Below are the code and all the weights of a small trained network. Each question names an input and a target symbol and asks about switching units off, where a switched-off unit gives its printed mean instead of its output.

import numpy as np


def w(rows, s, z=0):
    codes = np.array(rows[::2]) - 128.0
    scale = np.full(codes.shape[1], s)
    scale[-1] = z or s
    return codes * scale


def f(y):
    return np.maximum(y, 0)


def softmax(a):
    e = np.exp(a - a.max(-1, keepdims=True))
    return e / e.sum(-1, keepdims=True)


def log_softmax(a):
    a = a - a.max(-1, keepdims=True)
    return a - np.log(np.exp(a).sum(-1, keepdims=True))


def net(x, mask):
    ids = ['αγδεζλμξπψω'.index(c) for c in x.split()]
    T = len(ids)
    res = E[ids] + P[:T]
    u = 0
    for l in range(2):
        r = res
        for j in range(2):
            rows = slice(2 * j, 2 * j + 2)
            q, k, v = (r @ M[l][rows].T for M in (Q, K, V))
            z = softmax(np.where(np.tri(T) > 0, q @ k.T / 2**0.5, -1e9)) @ v
            o = O[l][rows]
            res = res + np.where(mask[u + j], z, o[:, -1]) @ o[:, :-1]
        u += 2
        y = f(res @ A[l][:, :-1].T + A[l][:, -1])
        res = res + np.where(mask[u : u + 8], y, B[l][:, -1]) @ B[l][:, :-1]
        u += 8
    return log_softmax(res[-1] @ U[:, :-1].T + U[:, -1])


Q, K, V, O, A, B = {}, {}, {}, {}, {}, {}
E = w([
[149,205,58],'α',
[61,193,142],'γ',
[135,171,64],'δ',
[206,170,23],'ε',
[160,136,249],'ζ',
[77,222,116],'λ',
[194,168,32],'μ',
[43,169,148],'ξ',
[137,37,98],'π',
[111,86,89],'ψ',
[156,145,67],'ω',
],0.014)
P = w([
[76,211,213],'0',
[32,61,138],'1',
[128,199,104],'2',
[167,144,176],'3',
[29,56,116],'4',
[123,199,84],'5',
[165,143,168],'6',
[16,50,96],'7',
[122,197,60],'8',
[163,148,169],'9',
[2,45,74],'10',
[126,196,34],'11',
[155,159,168],'12',
[12,40,70],'13',
],0.0084)
Q[0] = w([
[140,122,120],'0.h0',
[131,148,144],'0.h0',
[128,161,164],'0.h1',
[186,130,254],'0.h1',
],0.024)
K[0] = w([
[140,130,120],'0.h0',
[157,134,166],'0.h0',
[170,190,176],'0.h1',
[204,152,254],'0.h1',
],0.019)
V[0] = w([
[131,147,136],'0.h0',
[115,72,113],'0.h0',
[114,81,188],'0.h1',
[3,198,133],'0.h1',
],0.0043)
O[0] = w([
[118,105,101,122],'0.h0',
[149,170,191,142],'0.h0',
[193,123,5,124],'0.h1',
[246,62,197,249],'0.h1',
],0.0025,0.0014)
A[0] = w([
[65,171,117,1],'0.n0',
[61,229,127,133],'0.n1',
[172,187,138,177],'0.n2',
[57,26,179,67],'0.n3',
[163,21,195,32],'0.n4',
[53,7,43,137],'0.n5',
[174,51,172,235],'0.n6',
[203,124,255,124],'0.n7',
],0.0089,0.0044)
B[0] = w([
[114,30,88,138],'0.n0',
[193,125,78,189],'0.n1',
[77,160,152,171],'0.n2',
[23,26,143,173],'0.n3',
[202,192,241,147],'0.n4',
[252,99,155,254],'0.n5',
[61,224,101,185],'0.n6',
[155,79,50,149],'0.n7',
],0.017,0.0071)
Q[1] = w([
[68,156,202],'1.h0',
[144,139,77],'1.h0',
[100,166,224],'1.h1',
[4,164,92],'1.h1',
],0.015)
K[1] = w([
[33,200,199],'1.h0',
[148,97,61],'1.h0',
[197,155,246],'1.h1',
[5,213,245],'1.h1',
],0.013)
V[1] = w([
[70,40,89],'1.h0',
[186,145,255],'1.h0',
[71,65,58],'1.h1',
[160,100,62],'1.h1',
],0.0092)
O[1] = w([
[255,175,226,177],'1.h0',
[90,200,246,221],'1.h0',
[79,178,96,147],'1.h1',
[74,146,188,254],'1.h1',
],0.0058)
A[1] = w([
[125,137,134,74],'1.n0',
[197,49,94,88],'1.n1',
[92,46,218,1],'1.n2',
[203,153,11,129],'1.n3',
[85,208,84,77],'1.n4',
[116,159,148,210],'1.n5',
[63,31,138,196],'1.n6',
[148,8,179,186],'1.n7',
],0.011,0.008)
B[1] = w([
[125,113,100,128],'1.n0',
[80,148,184,185],'1.n1',
[124,78,246,180],'1.n2',
[86,90,193,210],'1.n3',
[146,80,55,161],'1.n4',
[167,213,124,183],'1.n5',
[223,150,170,169],'1.n6',
[98,124,3,246],'1.n7',
],0.025,0.012)
U = w([
[81,116,98,83],'α',
[117,114,172,15],'γ',
[201,75,68,126],'δ',
[135,65,37,98],'ε',
[87,116,122,88],'ζ',
[160,62,153,71],'λ',
[99,113,70,147],'μ',
[142,125,197,102],'ξ',
[190,144,8,159],'π',
[201,144,157,200],'ψ',
[110,139,32,253],'ω',
],0.012,0.0057)

Each question gives the input, a string of symbols that net reads in full, and the target symbol t.
The units are the heads (2 rows each of Q, K, V and O) and the neurons (one row each of A and B). Each row of codes is followed by its name. A weight is (code - 128) times the scale printed after its matrix; where a second scale follows, it is the last column's (O, A, B and U).
mask holds one flag per unit, layer by layer, with each layer's heads first. A switched-off unit (its flag False) gives its mean, the last column of its rows in O or B, instead of its output. The means were averaged over made-up inputs and are rounded, as every weight is.
A unit's drop is (log p(t) with every unit on - log p(t) with that unit switched off) / (log p(t) with every unit on - log p(t) with every unit switched off).
The circuit of an input: a set's keep is (log p(t) with only the set's units on - log p(t) with every unit switched off) / (log p(t) with every unit on - log p(t) with every unit switched off). Starting from the 12 units with the biggest drops (on a tie, the unit counted first), units are removed one at a time, each time the one whose removal leaves the highest keep (on an exact tie, the one counted first), for as long as the keep stays at least 0.8.
circuit, biggest first: the units of the circuit, biggest drop first
most important unit: the unit with the biggest drop
k most important neurons: the k neurons with the biggest drops, biggest first
top k neurons in layer l: the k neurons of layer l with the biggest drops, biggest first
which heads matter: for each layer, one digit per head in row order, 1 if its drop is at least 0.15 and else 0, layers parted by /
input ξ π ξ π ω ξ π ω π π α π π ε, target ζ: most important unit => 1.n1
input ζ ξ π δ ψ ψ λ π π ζ ψ δ, target ψ: circuit, biggest first => [0.n3, 0.n5, 1.h0]
input ζ ζ γ ξ ψ γ, target ψ: circuit, biggest first => [1.n7, 0.n1]
input ζ π δ π ξ λ, target ξ: 2 most important neurons => [0.n6, 0.n1]
input π π γ ψ π ξ π ξ γ, target ξ: circuit, biggest first => [0.n1, 1.n7, 1.n3]
input π α ε π ψ λ ψ ψ γ ω π ψ π ε, target ζ: 4 most important neurons => [0.n6, 0.n3, 1.n1, 1.n3]
input π α μ π π ξ ω π μ α, target π: circuit, biggest first => [0.n5, 1.n4, 1.n5, 1.n3]
input ζ ψ α ε π π μ ψ π π ψ ζ ε, target ψ: top 4 neurons in layer 0 => [0.n3, 0.n6, 0.n5, 0.n4]
input ψ ω μ π π ζ ε ψ λ, target ψ: 4 most important neurons => [0.n5, 0.n1, 1.n7, 0.n3]
input ε π ξ, target π: which heads matter => 01 / 10
input π ξ π, target ξ: 3 most important neurons => [0.n6, 1.n7, 0.n3]
input μ ω δ γ ξ, target δ: 3 most important neurons => [1.n7, 1.n6, 0.n3]
input π ω ε ε π π ζ ξ ψ, target ξ: which heads matter => 00 / 01
input π π ψ, target π: 2 most important neurons => [0.n6, 0.n3]
input δ μ ω ω, target ω: which heads matter => 00 / 10
input μ ε ε α π ψ μ ε π ψ ψ μ, target ψ: circuit, biggest first => [1.n7]
input ε π ω π π ε α, target π: which heads matter => 01 / 10
input α ξ ω μ ψ, target ε: circuit, biggest first => [1.n7, 0.n3]
input α ξ γ ε α π π π γ π ψ μ, target ψ: 4 most important neurons => [1.n7, 0.n3, 0.n5, 0.n6]
input π π μ π ξ μ, target ξ: circuit, biggest first => [1.n3]
input ξ ω π ω, target ω: 3 most important neurons => [0.n5, 1.n2, 1.n6]
input α ζ ε α ζ, target ψ: top 2 neurons in layer 0 => [0.n6, 0.n7]
input α μ π ψ, target ψ: circuit, biggest first => [1.n7, 0.n6, 1.n3]
input ψ λ δ ξ π δ π, target π: 4 most important neurons => [0.n6, 0.n1, 1.n3, 1.n2]
input ξ α ζ π ζ π ω ψ ζ ψ, target ψ: which heads matter => 00 / 00
input π μ ε π ξ π α ψ α, target ψ: 3 most important neurons => [1.n7, 0.n5, 0.n3]
